Below is a small trained network, with its code and all its weights. Each question gives an input and a class and asks what happens when units are switched off, that is, made to give their printed mean instead of their output.

import numpy as np


def w(rows, s, z=0):
    codes = np.array(rows[::2]) - 128.0
    scale = np.full(codes.shape[1], s)
    scale[-1] = z or s
    return codes * scale


def f(y):
    return y / 2 * (1 + np.tanh(0.7978845608 * (y + 0.044715 * y**3)))


def log_softmax(a):
    a = a - a.max(-1, keepdims=True)
    return a - np.log(np.exp(a).sum(-1, keepdims=True))


def net(x, mask):
    res = np.array(x, float).reshape(1, 3) / 4 @ E
    y = f(res @ A[0][:, :-1].T + A[0][:, -1])
    res = res + np.where(mask, y, B[0][:, -1]) @ B[0][:, :-1]
    return log_softmax(res[-1] @ U[:, :-1].T + U[:, -1])


A, B = {}, {}
E = w([
[227,145,76,125,92,90,31,130,96,176,138],'x0',
[218,58,252,217,93,56,209,56,184,197,85],'x1',
[200,88,199,60,215,23,175,176,160,93,77],'x2',
],0.012)
A[0] = w([
[144,157,76,34,200,108,86,186,116,117,128,134],'neuron 0',
[119,114,184,145,113,121,211,117,137,152,136,83],'neuron 1',
[109,170,20,182,43,168,38,109,94,139,114,133],'neuron 2',
[88,140,51,147,124,182,69,127,124,129,140,253],'neuron 3',
[247,120,192,128,130,49,112,122,136,144,115,235],'neuron 4',
[139,128,153,254,20,167,127,41,133,168,131,114],'neuron 5',
[65,127,179,88,190,129,187,158,147,91,120,238],'neuron 6',
[93,72,109,120,60,160,60,133,151,133,177,151],'neuron 7',
[205,128,102,117,115,91,31,140,127,139,125,134],'neuron 8',
],0.012,0.0045)
B[0] = w([
[64,87,176,140,114,132,161,139,136,73,121,221],'neuron 0',
[77,115,151,145,170,150,133,133,150,112,124,194],'neuron 1',
[173,169,154,166,137,139,60,65,141,192,151,237],'neuron 2',
[171,137,82,88,105,111,71,110,121,132,74,219],'neuron 3',
[150,116,108,210,117,135,253,110,104,159,144,251],'neuron 4',
[106,4,133,146,53,110,146,158,125,110,136,235],'neuron 5',
[104,88,79,131,98,102,205,168,94,98,113,215],'neuron 6',
[156,152,120,128,164,121,145,107,156,163,179,178],'neuron 7',
[118,165,30,89,139,137,183,148,111,125,103,191],'neuron 8',
],0.016,0.023)
U = w([
[121,131,154,82,137,135,109,168,114,164,204,3],'0',
[164,242,141,62,202,182,54,64,148,158,115,25],'1',
[79,38,219,159,133,132,214,132,128,79,101,237],'2',
[130,106,142,71,43,151,6,83,161,164,172,134],'3',
[157,121,66,120,70,139,145,94,89,186,143,136],'4',
[55,149,63,1,114,144,136,192,62,82,99,58],'5',
],0.0073,0.0026)

Each question gives the input, the list of numbers given to net, and the class t.
The units are the neurons (one row each of A and B). Each row of codes is followed by its name. A weight is (code - 128) times the scale printed after its matrix; where a second scale follows, it is the last column's (A, B and U).
mask holds one flag per neuron, in row order. A switched-off neuron (its flag False) gives its mean, the last column of its row in B, instead of its output. The means were averaged over made-up inputs and are rounded, as every weight is.
A unit's drop is (log p(t) with every unit on - log p(t) with that unit switched off) / (log p(t) with every unit on - log p(t) with every unit switched off).
The circuit of an input: a set's keep is (log p(t) with only the set's units on - log p(t) with every unit switched off) / (log p(t) with every unit on - log p(t) with every unit switched off). Starting from all 9 units, units are removed one at a time, each time the one whose removal leaves the highest keep (on an exact tie, the one counted first), for as long as the keep stays at least 0.8.
circuit, biggest first: the units of the circuit, biggest drop first
unit that matters most: the unit with the biggest drop
k most important neurons: the k neurons with the biggest drops, biggest first
drop of u: that unit's drop, to one decimal
input [6,1,-5], class 3: 2 most important neurons : neuron 4; neuron 2
input [8,-2,4], class 2: 4 most important neurons : neuron 0; neuron 4; neuron 3; neuron 2
input [3,-3,-8], class 3: unit that matters most : neuron 5
input [0,1,-2], class 3: 4 most important neurons : neuron 4; neuron 6; neuron 0; neuron 8
input [-3,-4,-7], class 1: circuit, biggest first : neuron 2; neuron 6
input [1,-7,5], class 5: 2 most important neurons : neuron 4; neuron 5
input [-7,-4,-6], class 1: circuit, biggest first : neuron 5; neuron 4; neuron 2
input [-4,-6,-2], class 3: circuit, biggest first : neuron 4; neuron 2
input [4,-7,0], class 1: 2 most important neurons : neuron 2; neuron 5
input [4,2,3], class 4: 2 most important neurons : neuron 0; neuron 5
input [7,-2,-1], class 1: circuit, biggest first : neuron 5; neuron 2
input [-7,-4,-3], class 5: 2 most important neurons : neuron 4; neuron 6
input [-6,-3,-3], class 5: 4 most important neurons : neuron 4; neuron 6; neuron 2; neuron 5
input [8,-7,6], class 5: circuit, biggest first : neuron 8
input [5,2,2], class 4: 2 most important neurons : neuron 0; neuron 8
input [-6,-3,-2], class 5: 2 most important neurons : neuron 4; neuron 2
input [-4,-1,0], class 5: 2 most important neurons : neuron 4; neuron 5
input [7,3,4], class 4: 2 most important neurons : neuron 8; neuron 0
input [6,3,-8], class 3: drop of neuron 2 : 0.1
input [-3,-5,2], class 5: circuit, biggest first : neuron 4
input [-8,-3,-6], class 4: drop of neuron 0 : 0.1
input [2,4,-6], class 3: drop of neuron 4 : 0.2
